Below are the code and all the weights of a small trained network. Each question names an input and a target symbol and asks about switching units off, where a switched-off unit gives its printed mean instead of its output.

import numpy as np


def w(rows, s, z=0):
    codes = np.array(rows[::2]) - 128.0
    scale = np.full(codes.shape[1], s)
    scale[-1] = z or s
    return codes * scale


def norm(h):
    return h / np.sqrt((h * h).mean(-1, keepdims=True) + 1e-5)


def f(y):
    return y / 2 * (1 + np.tanh(0.7978845608 * (y + 0.044715 * y**3)))


def softmax(a):
    e = np.exp(a - a.max(-1, keepdims=True))
    return e / e.sum(-1, keepdims=True)


def log_softmax(a):
    a = a - a.max(-1, keepdims=True)
    return a - np.log(np.exp(a).sum(-1, keepdims=True))


def net(x, mask):
    ids = ['Γζημπψ'.index(c) for c in x.split()]
    T = len(ids)
    res = E[ids] + P[:T]
    r = norm(res)
    for j in range(3):
        rows = slice(3 * j, 3 * j + 3)
        q, k, v = (r @ M[0][rows].T for M in (Q, K, V))
        z = softmax(np.where(np.tri(T) > 0, q @ k.T / 3**0.5, -1e9)) @ v
        o = O[0][rows]
        res = res + np.where(mask[j], z, o[:, -1]) @ o[:, :-1]
    y = f(norm(res) @ A[0][:, :-1].T + A[0][:, -1])
    res = res + np.where(mask[3:19], y, B[0][:, -1]) @ B[0][:, :-1]
    return log_softmax(norm(res)[-1] @ U[:, :-1].T + U[:, -1])


Q, K, V, O, A, B = {}, {}, {}, {}, {}, {}
E = w([
[236,108,148,66],'Γ',
[27,110,250,94],'ζ',
[166,174,96,52],'η',
[240,101,180,83],'μ',
[128,93,16,164],'π',
[157,43,232,219],'ψ',
],0.013)
P = w([
[80,40,114,6],'0',
[104,63,108,33],'1',
[116,76,105,49],'2',
[126,92,107,63],'3',
[136,107,104,76],'4',
[141,121,104,87],'5',
[145,134,99,98],'6',
[151,146,99,112],'7',
[155,160,100,124],'8',
[160,174,101,136],'9',
[160,189,100,146],'10',
[170,201,103,160],'11',
[170,215,105,168],'12',
],0.011)
Q[0] = w([
[192,220,144,89],'head 1',
[15,173,120,119],'head 1',
[194,202,88,90],'head 1',
[111,148,107,80],'head 2',
[236,79,6,152],'head 2',
[57,63,123,153],'head 2',
[106,103,105,195],'head 3',
[46,135,226,146],'head 3',
[165,90,121,107],'head 3',
],0.016)
K[0] = w([
[149,233,152,201],'head 1',
[92,135,142,26],'head 1',
[163,230,104,181],'head 1',
[108,136,64,106],'head 2',
[247,211,86,166],'head 2',
[105,92,150,10],'head 2',
[95,203,90,177],'head 3',
[106,30,84,71],'head 3',
[186,181,146,115],'head 3',
],0.014)
V[0] = w([
[29,126,187,118],'head 1',
[166,203,255,119],'head 1',
[185,139,121,45],'head 1',
[144,237,162,132],'head 2',
[114,93,127,238],'head 2',
[107,136,41,163],'head 2',
[175,158,56,95],'head 3',
[81,81,66,111],'head 3',
[81,172,161,94],'head 3',
],0.0097)
O[0] = w([
[234,155,39,161,27],'head 1',
[60,94,4,248,2],'head 1',
[54,179,175,221,235],'head 1',
[147,96,226,33,54],'head 2',
[153,26,76,40,29],'head 2',
[13,60,103,184,134],'head 2',
[134,96,2,8,224],'head 3',
[28,84,63,177,159],'head 3',
[84,150,183,38,80],'head 3',
],0.0057,0.0063)
A[0] = w([
[120,149,127,110,108],'neuron 1',
[150,107,154,214,130],'neuron 2',
[152,85,111,97,130],'neuron 3',
[133,147,200,174,47],'neuron 4',
[57,157,119,120,163],'neuron 5',
[47,45,229,160,104],'neuron 6',
[114,145,81,126,102],'neuron 7',
[84,248,106,151,8],'neuron 8',
[63,96,114,126,165],'neuron 9',
[123,230,120,77,71],'neuron 10',
[109,226,174,151,127],'neuron 11',
[185,5,110,71,15],'neuron 12',
[143,176,92,151,109],'neuron 13',
[155,41,207,122,103],'neuron 14',
[229,74,126,128,26],'neuron 15',
[73,138,212,84,61],'neuron 16',
],0.015,0.011)
B[0] = w([
[123,150,137,153,137],'neuron 1',
[121,47,117,151,147],'neuron 2',
[114,90,95,102,153],'neuron 3',
[179,142,100,166,134],'neuron 4',
[90,111,110,134,253],'neuron 5',
[179,242,188,185,153],'neuron 6',
[159,112,127,125,162],'neuron 7',
[141,63,130,84,180],'neuron 8',
[165,174,127,163,212],'neuron 9',
[114,74,176,185,210],'neuron 10',
[114,97,73,198,220],'neuron 11',
[126,179,81,246,141],'neuron 12',
[126,122,134,113,151],'neuron 13',
[160,78,99,97,176],'neuron 14',
[20,138,73,168,148],'neuron 15',
[93,183,143,88,160],'neuron 16',
],0.013,0.0075)
U = w([
[109,106,144,112,68],'Γ',
[101,190,176,131,212],'ζ',
[3,118,164,97,97],'η',
[117,110,158,53,255],'μ',
[95,164,29,88,119],'π',
[222,131,128,182,64],'ψ',
],0.017,0.0077)

Each question gives the input, a string of symbols that net reads in full, and the target symbol t.
The units are the heads (3 rows each of Q, K, V and O) and the neurons (one row each of A and B). Each row of codes is followed by its name. A weight is (code - 128) times the scale printed after its matrix; where a second scale follows, it is the last column's (O, A, B and U).
mask holds one flag per unit, heads first, then neurons. A switched-off unit (its flag False) gives its mean, the last column of its rows in O or B, instead of its output. The means were averaged over made-up inputs and are rounded, as every weight is.
A unit's drop is (log p(t) with every unit on - log p(t) with that unit switched off) / (log p(t) with every unit on - log p(t) with every unit switched off).
The circuit of an input: a set's keep is (log p(t) with only the set's units on - log p(t) with every unit switched off) / (log p(t) with every unit on - log p(t) with every unit switched off). Starting from the 12 units with the biggest drops (on a tie, the unit counted first), units are removed one at a time, each time the one whose removal leaves the highest keep (on an exact tie, the one counted first), for as long as the keep stays at least 0.8.
circuit, biggest first: the units of the circuit, biggest drop first
unit that matters most: the unit with the biggest drop
top k neurons: the k neurons with the biggest drops, biggest first
heads that matter: for each layer, one digit per head in row order, 1 if its drop is at least 0.15 and else 0, layers parted by /
input η μ μ ψ Γ π μ, target μ: circuit, biggest first -> [head 1]
input π π ψ π Γ ζ ψ, target π: circuit, biggest first -> [head 1; head 2; neuron 15]
input Γ μ π η π, target η: top 2 neurons -> [neuron 5; neuron 10]
input ζ π ψ π, target ψ: heads that matter -> 111
input η ψ Γ μ, target π: heads that matter -> 100
input π μ μ η μ ψ, target ψ: heads that matter -> 000
input π π η ζ μ ψ μ Γ ψ μ π Γ, target μ: heads that matter -> 000
input π ψ η ψ η ψ μ π Γ π ζ π, target ζ: heads that matter -> 111
input π Γ η Γ, target ζ: circuit, biggest first -> [head 2; head 1; neuron 16]
input η ζ μ, target ψ: heads that matter -> 100
input ζ π π Γ π η π Γ η Γ, target ζ: heads that matter -> 110
input Γ ζ Γ π π π μ ζ ζ π η Γ ζ, target π: heads that matter -> 101
input μ π π ζ π ζ, target π: heads that matter -> 111
input Γ μ μ, target ψ: circuit, biggest first -> [head 2]
input Γ π π ζ π π π μ π π η π, target η: circuit, biggest first -> [head 1; head 2]
input μ Γ Γ ψ η Γ, target π: circuit, biggest first -> [head 1; neuron 15]
input π η μ η μ π π μ π, target μ: top 3 neurons -> [neuron 11; neuron 12; neuron 15]
input η π μ π μ π, target μ: top 2 neurons -> [neuron 9; neuron 11]
input μ π ψ π, target ψ: heads that matter -> 101
input π μ μ ζ, target ζ: heads that matter -> 000
input π π π π ζ π π Γ η μ π μ μ, target μ: unit that matters most -> head 2
input π η π Γ π η π π η π μ Γ η, target η: top 2 neurons -> [neuron 10; neuron 5]
input π η π π ψ π η π Γ, target μ: heads that matter -> 100
input ψ π ζ π π η η π ψ, target π: heads that matter -> 110
input π η π η Γ π π ψ π ζ ψ μ μ, target π: circuit, biggest first -> [head 1; neuron 15; head 2]
input π Γ η ζ ψ, target ψ: circuit, biggest first -> [neuron 6; neuron 14; head 1]
